Below is a small trained network, with its code and all its weights. Each question gives an input and a target symbol and asks what happens when units are switched off, that is, made to give their printed mean instead of their output.

import numpy as np


def w(rows, s, z=0):
    codes = np.array(rows[::2]) - 128.0
    scale = np.full(codes.shape[1], s)
    scale[-1] = z or s
    return codes * scale


def norm(h):
    return h / np.sqrt((h * h).mean(-1, keepdims=True) + 1e-5)


def f(y):
    return np.maximum(y, 0)


def softmax(a):
    e = np.exp(a - a.max(-1, keepdims=True))
    return e / e.sum(-1, keepdims=True)


def log_softmax(a):
    a = a - a.max(-1, keepdims=True)
    return a - np.log(np.exp(a).sum(-1, keepdims=True))


def net(x, mask):
    ids = ['βδεηθλμξπσφψ'.index(c) for c in x.split()]
    T = len(ids)
    res = E[ids] + P[:T]
    r = norm(res)
    for j in range(3):
        rows = slice(2 * j, 2 * j + 2)
        q, k, v = (r @ M[0][rows].T for M in (Q, K, V))
        z = softmax(np.where(np.tri(T) > 0, q @ k.T / 2**0.5, -1e9)) @ v
        o = O[0][rows]
        res = res + np.where(mask[j], z, o[:, -1]) @ o[:, :-1]
    y = f(norm(res) @ A[0][:, :-1].T + A[0][:, -1])
    res = res + np.where(mask[3:15], y, B[0][:, -1]) @ B[0][:, :-1]
    return log_softmax(norm(res)[-1] @ U[:, :-1].T + U[:, -1])


Q, K, V, O, A, B = {}, {}, {}, {}, {}, {}
E = w([
[63,200,56,129],'β',
[107,146,244,245],'δ',
[107,143,125,111],'ε',
[126,120,189,240],'η',
[145,96,234,164],'θ',
[115,136,25,173],'λ',
[60,123,32,129],'μ',
[155,103,195,70],'ξ',
[92,150,3,152],'π',
[248,122,160,119],'σ',
[160,197,18,160],'φ',
[97,36,142,61],'ψ',
],0.016)
P = w([
[92,170,190,148],'0',
[166,56,169,253],'1',
[104,158,170,130],'2',
[102,162,169,129],'3',
[185,37,128,231],'4',
[114,144,152,114],'5',
[111,154,151,110],'6',
[200,23,87,210],'7',
[121,134,134,100],'8',
[119,148,138,91],'9',
[212,24,78,181],'10',
[129,125,137,90],'11',
],0.015)
Q[0] = w([
[70,109,58,102],'head 0',
[164,134,87,152],'head 0',
[138,1,71,156],'head 1',
[115,246,219,98],'head 1',
[92,79,170,125],'head 2',
[178,88,79,143],'head 2',
],0.039)
K[0] = w([
[129,143,15,7],'head 0',
[181,91,65,127],'head 0',
[183,92,72,23],'head 1',
[74,137,229,230],'head 1',
[102,114,188,109],'head 2',
[195,85,61,3],'head 2',
],0.026)
V[0] = w([
[97,91,126,129],'head 0',
[82,73,174,92],'head 0',
[86,130,96,122],'head 1',
[17,4,173,100],'head 1',
[94,67,121,152],'head 2',
[105,161,133,138],'head 2',
],0.015)
O[0] = w([
[133,127,166,145,156],'head 0',
[65,117,169,173,2],'head 0',
[45,110,119,167,209],'head 1',
[196,79,47,2,157],'head 1',
[64,138,104,158,197],'head 2',
[145,92,51,58,200],'head 2',
],0.0095,0.0026)
A[0] = w([
[100,3,143,147,129],'neuron 0',
[140,43,188,113,158],'neuron 1',
[89,204,168,58,122],'neuron 2',
[66,45,155,71,163],'neuron 3',
[179,83,112,130,2],'neuron 4',
[115,192,116,137,129],'neuron 5',
[188,131,180,128,102],'neuron 6',
[75,218,160,60,112],'neuron 7',
[90,158,175,36,121],'neuron 8',
[140,70,146,179,80],'neuron 9',
[188,37,169,159,101],'neuron 10',
[136,171,190,70,50],'neuron 11',
],0.024,0.0087)
B[0] = w([
[179,73,143,15,231],'neuron 0',
[245,120,33,138,254],'neuron 1',
[202,132,80,216,177],'neuron 2',
[60,103,220,200,222],'neuron 3',
[70,59,162,229,150],'neuron 4',
[148,58,72,72,185],'neuron 5',
[59,153,81,128,208],'neuron 6',
[95,202,244,95,180],'neuron 7',
[118,214,154,45,199],'neuron 8',
[158,211,90,151,204],'neuron 9',
[20,107,107,122,255],'neuron 10',
[147,3,206,156,173],'neuron 11',
],0.034,0.0099)
U = w([
[153,205,121,74,151],'β',
[186,150,103,208,197],'δ',
[129,169,140,130,254],'ε',
[63,208,84,123,168],'η',
[180,39,134,183,84],'θ',
[140,124,102,110,98],'λ',
[55,140,150,117,141],'μ',
[192,134,155,159,201],'ξ',
[58,159,110,19,43],'π',
[72,110,109,167,101],'σ',
[249,148,98,77,64],'φ',
[169,110,154,53,89],'ψ',
],0.017,0.0059)

Each question gives the input, a string of symbols that net reads in full, and the target symbol t.
The units are the heads (2 rows each of Q, K, V and O) and the neurons (one row each of A and B). Each row of codes is followed by its name. A weight is (code - 128) times the scale printed after its matrix; where a second scale follows, it is the last column's (O, A, B and U).
mask holds one flag per unit, heads first, then neurons. A switched-off unit (its flag False) gives its mean, the last column of its rows in O or B, instead of its output. The means were averaged over made-up inputs and are rounded, as every weight is.
A unit's drop is (log p(t) with every unit on - log p(t) with that unit switched off) / (log p(t) with every unit on - log p(t) with every unit switched off).
The circuit of an input: a set's keep is (log p(t) with only the set's units on - log p(t) with every unit switched off) / (log p(t) with every unit on - log p(t) with every unit switched off). Starting from the 12 units with the biggest drops (on a tie, the unit counted first), units are removed one at a time, each time the one whose removal leaves the highest keep (on an exact tie, the one counted first), for as long as the keep stays at least 0.8.
units of the circuit, in order: the units of the circuit, biggest drop first
most important unit: the unit with the biggest drop
k most important neurons: the k neurons with the biggest drops, biggest first
drop of u: that unit's drop, to one decimal
input π ε β δ π π δ η φ θ β, target δ: units of the circuit, in order => neuron 10; head 1
input δ δ π σ, target σ: 3 most important neurons => neuron 6; neuron 11; neuron 0
input μ ψ π η ξ, target φ: 4 most important neurons => neuron 0; neuron 1; neuron 9; neuron 6
input φ ψ π μ δ, target φ: units of the circuit, in order => neuron 0; neuron 9
input ξ π η θ η σ β π, target η: most important unit => head 1
input θ θ η ξ σ σ ψ φ, target θ: 3 most important neurons => neuron 4; neuron 8; neuron 6
input λ σ β, target β: 2 most important neurons => neuron 7; neuron 10
input β η μ, target μ: 3 most important neurons => neuron 1; neuron 3; neuron 11
input π π η ψ θ ε ξ, target ξ: 2 most important neurons => neuron 11; neuron 2
input φ π φ π π ψ δ π φ β η, target δ: 2 most important neurons => neuron 9; neuron 8
input ε η ψ ξ μ μ δ δ θ, target θ: 4 most important neurons => neuron 1; neuron 11; neuron 3; neuron 7
input η π β, target β: 2 most important neurons => neuron 7; neuron 2
input θ μ δ β μ ξ ψ θ φ σ λ, target δ: units of the circuit, in order => head 1; neuron 10
input δ π π ψ ψ η π μ μ π η, target φ: 3 most important neurons => neuron 0; neuron 9; neuron 6
input ξ ε π β λ ξ π π, target φ: most important unit => neuron 10
input θ θ π ξ λ ψ θ φ, target θ: 2 most important neurons => neuron 4; neuron 6
input η λ σ φ β, target δ: 4 most important neurons => neuron 10; neuron 0; neuron 8; neuron 6
input ε θ φ μ, target μ: 2 most important neurons => neuron 1; neuron 0
input μ η ψ, target ψ: 3 most important neurons => neuron 8; neuron 3; neuron 10
input ψ θ ξ η φ, target δ: most important unit => neuron 0
input ψ π ξ ξ φ σ θ π φ ξ η, target δ: 2 most important neurons => neuron 8; neuron 9
input π π φ π ψ π φ η σ φ, target φ: drop of neuron 3 => 0.4
input ξ π η δ δ η, target η: drop of head 1 => 1.1
input μ δ θ ε μ, target ψ: drop of neuron 0 => 1.8
input η φ ξ θ, target θ: drop of head 0 => 0.1
